Here is a tiny trained network, its code and every weight. The questions are about switching its units off for an input and a class, where a switched-off unit gives its printed mean instead of its output.

import numpy as np


def w(rows, s, z=0):
    codes = np.array(rows[::2]) - 128.0
    scale = np.full(codes.shape[1], s)
    scale[-1] = z or s
    return codes * scale


def f(y):
    return y / 2 * (1 + np.tanh(0.7978845608 * (y + 0.044715 * y**3)))


def log_softmax(a):
    a = a - a.max(-1, keepdims=True)
    return a - np.log(np.exp(a).sum(-1, keepdims=True))


def net(x, mask):
    res = np.array(x, float).reshape(1, 8) / 4 @ E
    y = f(res @ A[0][:, :-1].T + A[0][:, -1])
    res = res + np.where(mask, y, B[0][:, -1]) @ B[0][:, :-1]
    return log_softmax(res[-1] @ U[:, :-1].T + U[:, -1])


A, B = {}, {}
E = w([
[159,33,70,73,210,97,2,85,82,113],'x0',
[158,182,152,190,104,74,59,176,79,21],'x1',
[133,121,90,152,112,123,170,138,103,138],'x2',
[138,132,129,123,121,122,122,107,140,122],'x3',
[128,126,107,124,111,104,140,130,137,126],'x4',
[205,107,93,67,98,224,121,198,166,110],'x5',
[112,132,125,111,110,104,102,140,153,127],'x6',
[111,123,119,162,125,135,114,166,122,155],'x7',
],0.012)
A[0] = w([
[64,129,190,88,61,138,179,88,154,178,211],'neuron 1',
[60,116,162,148,179,48,138,56,115,229,253],'neuron 2',
[100,13,99,51,135,121,91,60,70,201,134],'neuron 3',
[204,101,114,139,93,161,49,190,55,25,93],'neuron 4',
[159,51,41,94,216,82,31,95,46,148,239],'neuron 5',
[221,51,134,83,136,131,171,149,206,250,178],'neuron 6',
[190,98,106,79,134,154,102,158,138,182,86],'neuron 7',
[121,195,169,183,110,43,101,107,25,62,177],'neuron 8',
[204,65,121,100,30,255,108,179,190,68,235],'neuron 9',
],0.009,0.0048)
B[0] = w([
[72,144,139,199,187,147,152,130,118,209,203],'neuron 1',
[104,65,129,172,122,121,187,16,192,116,220],'neuron 2',
[161,28,136,114,53,157,111,149,149,112,208],'neuron 3',
[170,178,43,105,172,43,166,169,176,71,212],'neuron 4',
[118,25,43,97,52,117,84,132,97,55,252],'neuron 5',
[123,180,88,79,95,154,90,115,78,221,210],'neuron 6',
[174,111,102,45,99,169,89,117,53,143,166],'neuron 7',
[100,137,186,185,126,72,54,153,86,80,213],'neuron 8',
[183,248,85,115,93,177,157,192,142,162,233],'neuron 9',
],0.011,0.019)
U = w([
[83,108,155,159,207,139,193,47,158,194,208],'0',
[123,10,147,120,110,145,145,88,145,126,151],'1',
[92,164,222,195,175,78,98,140,62,109,219],'2',
[106,88,126,151,132,85,65,118,52,57,3],'3',
[138,170,118,92,183,198,130,141,98,204,182],'4',
[190,96,141,65,74,184,97,174,67,133,29],'5',
[188,183,176,140,105,133,179,212,142,68,231],'6',
[191,118,57,86,183,101,127,174,126,69,12],'7',
],0.012,0.004)

Each question gives the input, the list of numbers given to net, and the class t.
The units are the neurons (one row each of A and B). Each row of codes is followed by its name. A weight is (code - 128) times the scale printed after its matrix; where a second scale follows, it is the last column's (A, B and U).
mask holds one flag per neuron, in row order. A switched-off neuron (its flag False) gives its mean, the last column of its row in B, instead of its output. The means were averaged over made-up inputs and are rounded, as every weight is.
A unit's drop is (log p(t) with every unit on - log p(t) with that unit switched off) / (log p(t) with every unit on - log p(t) with every unit switched off).
The circuit of an input: a set's keep is (log p(t) with only the set's units on - log p(t) with every unit switched off) / (log p(t) with every unit on - log p(t) with every unit switched off). Starting from all 9 units, units are removed one at a time, each time the one whose removal leaves the highest keep (on an exact tie, the one counted first), for as long as the keep stays at least 0.8.
units of the circuit, in order: the units of the circuit, biggest drop first
unit that matters most: the unit with the biggest drop
k most important neurons: the k neurons with the biggest drops, biggest first
drop of u: that unit's drop, to one decimal
input [0,-6,2,-8,7,2,0,7], class 4: units of the circuit, in order => neuron 5
input [3,0,2,-4,8,4,0,-8], class 5: units of the circuit, in order => neuron 7; neuron 2
input [7,-5,6,-6,4,-1,-7,-4], class 1: 2 most important neurons => neuron 9; neuron 2
input [0,8,-5,-3,4,-2,4,-3], class 2: units of the circuit, in order => neuron 5; neuron 8
input [-2,3,8,3,8,7,6,-8], class 6: 2 most important neurons => neuron 9; neuron 5
input [-8,0,5,1,0,1,5,-2], class 4: 2 most important neurons => neuron 2; neuron 1
input [-8,0,3,6,3,-5,-2,0], class 0: 2 most important neurons => neuron 2; neuron 1
input [-2,7,5,5,-2,-1,-3,1], class 2: 2 most important neurons => neuron 5; neuron 8
input [0,-3,1,5,4,-6,2,-5], class 0: 2 most important neurons => neuron 5; neuron 1
input [-2,-8,2,2,5,0,-5,-6], class 0: 2 most important neurons => neuron 9; neuron 2
input [-2,2,0,-7,-1,0,7,7], class 2: 2 most important neurons => neuron 5; neuron 9
input [-3,5,1,5,-1,-5,-6,-5], class 2: drop of neuron 5 => 0.1
input [-3,2,-7,0,-1,7,-2,6], class 6: drop of neuron 4 => 0.0
input [3,0,-8,-1,6,-5,1,-3], class 1: unit that matters most => neuron 2
input [6,-1,8,-3,-2,-5,-6,0], class 1: drop of neuron 2 => 0.1
input [-1,0,-7,4,-2,1,-1,0], class 4: drop of neuron 2 => 0.3
